Below is a small trained network, with its code and all its weights. Each question gives an input and a target symbol and asks what happens when units are switched off, that is, made to give their printed mean instead of their output.

import numpy as np


def w(rows, s, z=0):
    codes = np.array(rows[::2]) - 128.0
    scale = np.full(codes.shape[1], s)
    scale[-1] = z or s
    return codes * scale


def norm(h):
    return h / np.sqrt((h * h).mean(-1, keepdims=True) + 1e-5)


def softmax(a):
    e = np.exp(a - a.max(-1, keepdims=True))
    return e / e.sum(-1, keepdims=True)


def log_softmax(a):
    a = a - a.max(-1, keepdims=True)
    return a - np.log(np.exp(a).sum(-1, keepdims=True))


def net(x, mask):
    ids = ['αβδεζηθλμξτφψω'.index(c) for c in x.split()]
    T = len(ids)
    res = E[ids] + P[:T]
    u = 0
    for l in range(2):
        r = norm(res)
        for j in range(3):
            rows = slice(3 * j, 3 * j + 3)
            q, k, v = (r @ M[l][rows].T for M in (Q, K, V))
            z = softmax(np.where(np.tri(T) > 0, q @ k.T / 3**0.5, -1e9)) @ v
            o = O[l][rows]
            res = res + np.where(mask[u + j], z, o[:, -1]) @ o[:, :-1]
        u += 3
    return log_softmax(norm(res)[-1] @ U[:, :-1].T + U[:, -1])


Q, K, V, O = {}, {}, {}, {}
E = w([
[171,148,63,138,96,99,250,116,75],'α',
[112,111,137,94,123,119,174,239,164],'β',
[133,60,168,133,132,188,175,146,115],'δ',
[108,171,76,176,122,129,254,146,47],'ε',
[110,49,183,160,219,216,143,111,60],'ζ',
[107,182,105,143,55,88,203,145,128],'η',
[57,152,66,21,171,42,95,86,93],'θ',
[203,67,56,154,111,136,69,151,122],'λ',
[200,156,147,105,139,184,128,160,162],'μ',
[187,90,189,90,144,81,96,164,173],'ξ',
[99,155,94,187,185,105,164,119,233],'τ',
[135,51,139,101,119,146,181,192,144],'φ',
[154,229,80,141,110,96,211,123,77],'ψ',
[160,157,111,148,137,87,228,69,78],'ω',
],0.011)
P = w([
[166,67,78,202,220,86,148,255,43],'0',
[135,104,92,134,172,100,149,216,82],'1',
[113,123,105,103,154,114,140,174,98],'2',
[97,141,106,84,147,122,127,136,111],'3',
[86,160,117,64,139,127,112,109,118],'4',
[80,184,128,47,142,136,102,81,132],'5',
[56,203,140,31,154,136,97,66,126],'6',
],0.0062)
Q[0] = w([
[179,60,95,158,69,135,83,123,124],'0.h1',
[168,95,169,72,140,161,189,158,166],'0.h1',
[96,41,175,169,145,214,92,132,192],'0.h1',
[136,170,106,157,132,149,145,70,50],'0.h2',
[64,148,65,160,179,141,91,70,130],'0.h2',
[132,76,189,90,164,204,100,146,164],'0.h2',
[196,96,206,215,70,113,96,140,254],'0.h3',
[128,60,207,159,171,145,61,178,202],'0.h3',
[135,79,165,67,174,150,176,165,101],'0.h3',
],0.0076)
K[0] = w([
[146,67,77,154,96,119,125,155,83],'0.h1',
[126,139,201,64,143,162,181,185,121],'0.h1',
[95,116,141,174,136,135,198,175,45],'0.h1',
[154,126,155,127,128,167,40,101,156],'0.h2',
[69,156,117,84,124,167,44,42,149],'0.h2',
[120,98,195,191,210,85,198,176,68],'0.h2',
[135,101,146,161,98,87,225,199,83],'0.h3',
[90,119,143,164,123,140,224,182,3],'0.h3',
[86,123,164,52,155,194,138,84,109],'0.h3',
],0.0076)
V[0] = w([
[69,171,135,10,133,144,215,149,73],'0.h1',
[53,141,33,151,113,157,190,48,238],'0.h1',
[79,174,32,185,184,161,139,119,56],'0.h1',
[80,155,252,85,117,111,231,159,138],'0.h2',
[112,98,164,179,199,122,42,161,49],'0.h2',
[106,130,78,38,106,184,24,62,176],'0.h2',
[95,47,54,205,210,104,77,114,163],'0.h3',
[193,91,142,193,133,100,91,144,14],'0.h3',
[103,113,36,168,74,175,172,167,161],'0.h3',
],0.004)
O[0] = w([
[161,43,82,156,99,147,145,253,92,174],'0.h1',
[185,51,142,156,172,168,148,161,199,59],'0.h1',
[177,118,18,83,109,151,166,160,150,185],'0.h1',
[169,101,59,202,188,142,90,114,44,81],'0.h2',
[112,153,36,123,114,95,111,160,164,178],'0.h2',
[199,148,157,144,58,107,185,114,175,2],'0.h2',
[135,85,167,140,173,168,178,135,147,202],'0.h3',
[151,150,223,123,94,157,190,112,55,213],'0.h3',
[162,156,52,103,124,171,192,44,182,163],'0.h3',
],0.0051,0.0041)
Q[1] = w([
[106,224,106,32,100,104,173,65,77],'1.h1',
[142,123,201,104,146,142,97,116,184],'1.h1',
[168,85,155,127,107,150,5,124,73],'1.h1',
[116,150,157,166,84,48,83,102,42],'1.h2',
[119,114,200,53,127,193,139,149,35],'1.h2',
[72,103,196,222,191,136,133,139,189],'1.h2',
[107,147,140,167,114,139,119,87,189],'1.h3',
[88,254,97,54,118,134,171,136,66],'1.h3',
[162,160,198,62,168,127,62,202,122],'1.h3',
],0.0078)
K[1] = w([
[72,203,151,75,89,132,85,20,164],'1.h1',
[201,110,172,132,80,165,120,173,188],'1.h1',
[205,104,147,115,147,187,94,173,37],'1.h1',
[15,203,141,188,48,54,105,65,49],'1.h2',
[148,80,107,63,89,159,108,212,2],'1.h2',
[65,104,159,228,234,109,192,185,133],'1.h2',
[88,126,102,174,153,143,131,88,169],'1.h3',
[116,218,208,111,162,232,125,145,178],'1.h3',
[133,148,225,135,185,65,88,151,76],'1.h3',
],0.0069)
V[1] = w([
[110,109,124,4,139,123,93,150,139],'1.h1',
[149,120,148,102,58,152,96,102,108],'1.h1',
[114,98,127,95,134,173,89,93,137],'1.h1',
[124,118,134,109,191,114,148,148,66],'1.h2',
[99,142,158,110,146,100,143,130,156],'1.h2',
[203,84,111,113,136,117,66,168,126],'1.h2',
[150,144,141,93,159,158,92,142,146],'1.h3',
[183,144,122,137,167,133,137,146,108],'1.h3',
[142,111,139,88,132,118,87,120,139],'1.h3',
],0.011)
O[1] = w([
[27,101,37,81,209,111,28,84,155,196],'1.h1',
[97,103,46,101,85,53,174,183,92,45],'1.h1',
[101,179,2,132,152,52,153,142,135,70],'1.h1',
[101,110,94,79,107,93,80,145,185,254],'1.h2',
[112,140,68,92,150,170,143,60,122,77],'1.h2',
[106,103,237,57,118,173,170,197,147,198],'1.h2',
[175,54,145,130,100,244,140,111,120,125],'1.h3',
[119,81,136,130,117,155,61,71,174,203],'1.h3',
[175,107,181,135,103,180,141,195,58,92],'1.h3',
],0.0059,0.008)
U = w([
[150,43,246,97,168,218,69,239,95,123],'α',
[33,142,29,35,156,95,73,84,154,75],'β',
[130,153,138,138,121,122,135,137,115,32],'δ',
[139,141,137,135,120,127,130,129,124,1],'ε',
[79,185,217,59,68,104,255,107,142,136],'ζ',
[199,54,196,137,171,1,131,52,104,82],'η',
[88,146,63,209,137,185,225,210,71,165],'θ',
[184,177,131,171,203,184,163,50,215,150],'λ',
[127,146,138,133,112,129,139,121,118,26],'μ',
[59,200,175,189,87,85,73,46,8,204],'ξ',
[104,143,151,238,29,51,78,171,203,100],'τ',
[248,244,96,105,117,128,90,209,106,138],'φ',
[166,75,133,142,8,213,132,37,36,148],'ψ',
[223,37,92,115,89,60,200,129,98,170],'ω',
],0.0067,0.0033)

Each question gives the input, a string of symbols that net reads in full, and the target symbol t.
The units are the heads (3 rows each of Q, K, V and O). Each row of codes is followed by its name. A weight is (code - 128) times the scale printed after its matrix; where a second scale follows, it is the last column's (O and U).
mask holds one flag per head, layer by layer. A switched-off head (its flag False) gives its mean, the last column of its rows in O, instead of its output. The means were averaged over made-up inputs and are rounded, as every weight is.
A unit's drop is (log p(t) with every unit on - log p(t) with that unit switched off) / (log p(t) with every unit on - log p(t) with every unit switched off).
The circuit of an input: a set's keep is (log p(t) with only the set's units on - log p(t) with every unit switched off) / (log p(t) with every unit on - log p(t) with every unit switched off). Starting from all 6 units, units are removed one at a time, each time the one whose removal leaves the highest keep (on an exact tie, the one counted first), for as long as the keep stays at least 0.8.
units of the circuit, in order: the units of the circuit, biggest drop first
most important unit: the unit with the biggest drop
which heads matter: for each layer, one digit per head in row order, 1 if its drop is at least 0.15 and else 0, layers parted by /
drop when u is switched off: that unit's drop, to one decimal
input τ ξ ω ξ, target β: units of the circuit, in order => 1.h1
input ω ξ α, target ξ: which heads matter => 100 / 010
input λ ε α λ, target β: which heads matter => 111 / 101
input ζ δ τ ψ, target λ: which heads matter => 000 / 100
input μ λ τ ε, target λ: which heads matter => 101 / 100
input ε ε α, target ω: which heads matter => 110 / 111
input θ ψ β τ λ τ ε, target λ: units of the circuit, in order => 0.h1; 1.h1
input τ ω ψ α, target λ: which heads matter => 000 / 100
input λ λ ζ η ε δ ζ, target β: which heads matter => 010 / 100
input ε ξ φ η λ ω, target ζ: which heads matter => 010 / 000
input λ η δ ε, target ζ: units of the circuit, in order => 1.h3; 1.h1; 0.h2
input λ φ φ ε ω, target ζ: which heads matter => 000 / 101
input λ β μ ε ψ, target ψ: which heads matter => 000 / 101
input ω ξ ξ τ ω, target λ: which heads matter => 001 / 100
input ψ ε ψ θ ε, target β: units of the circuit, in order => 1.h1
input ξ ψ β ε ψ, target ξ: units of the circuit, in order => 1.h2; 1.h1; 0.h3
input δ τ λ ζ λ, target β: units of the circuit, in order => 0.h1; 1.h1
input λ θ ω, target β: which heads matter => 000 / 100
input ψ φ ω, target η: which heads matter => 111 / 111
input ξ β δ ω, target ξ: most important unit => 0.h1
input ξ λ θ ψ ξ, target β: which heads matter => 101 / 100
input τ φ ξ ξ η θ λ, target α: which heads matter => 011 / 011
input ε β ξ η, target ξ: units of the circuit, in order => 0.h1; 1.h2
input δ θ δ, target β: drop when 0.h2 is switched off => -0.1
input ψ ξ β ε μ ε, target ψ: drop when 1.h1 is switched off => 0.1
input λ λ η α, target ζ: drop when 0.h3 is switched off => 0.0
input ξ ε τ μ ψ, target ψ: drop when 1.h1 is switched off => 0.1
input β β ε ψ β ε η, target τ: most important unit => 0.h1
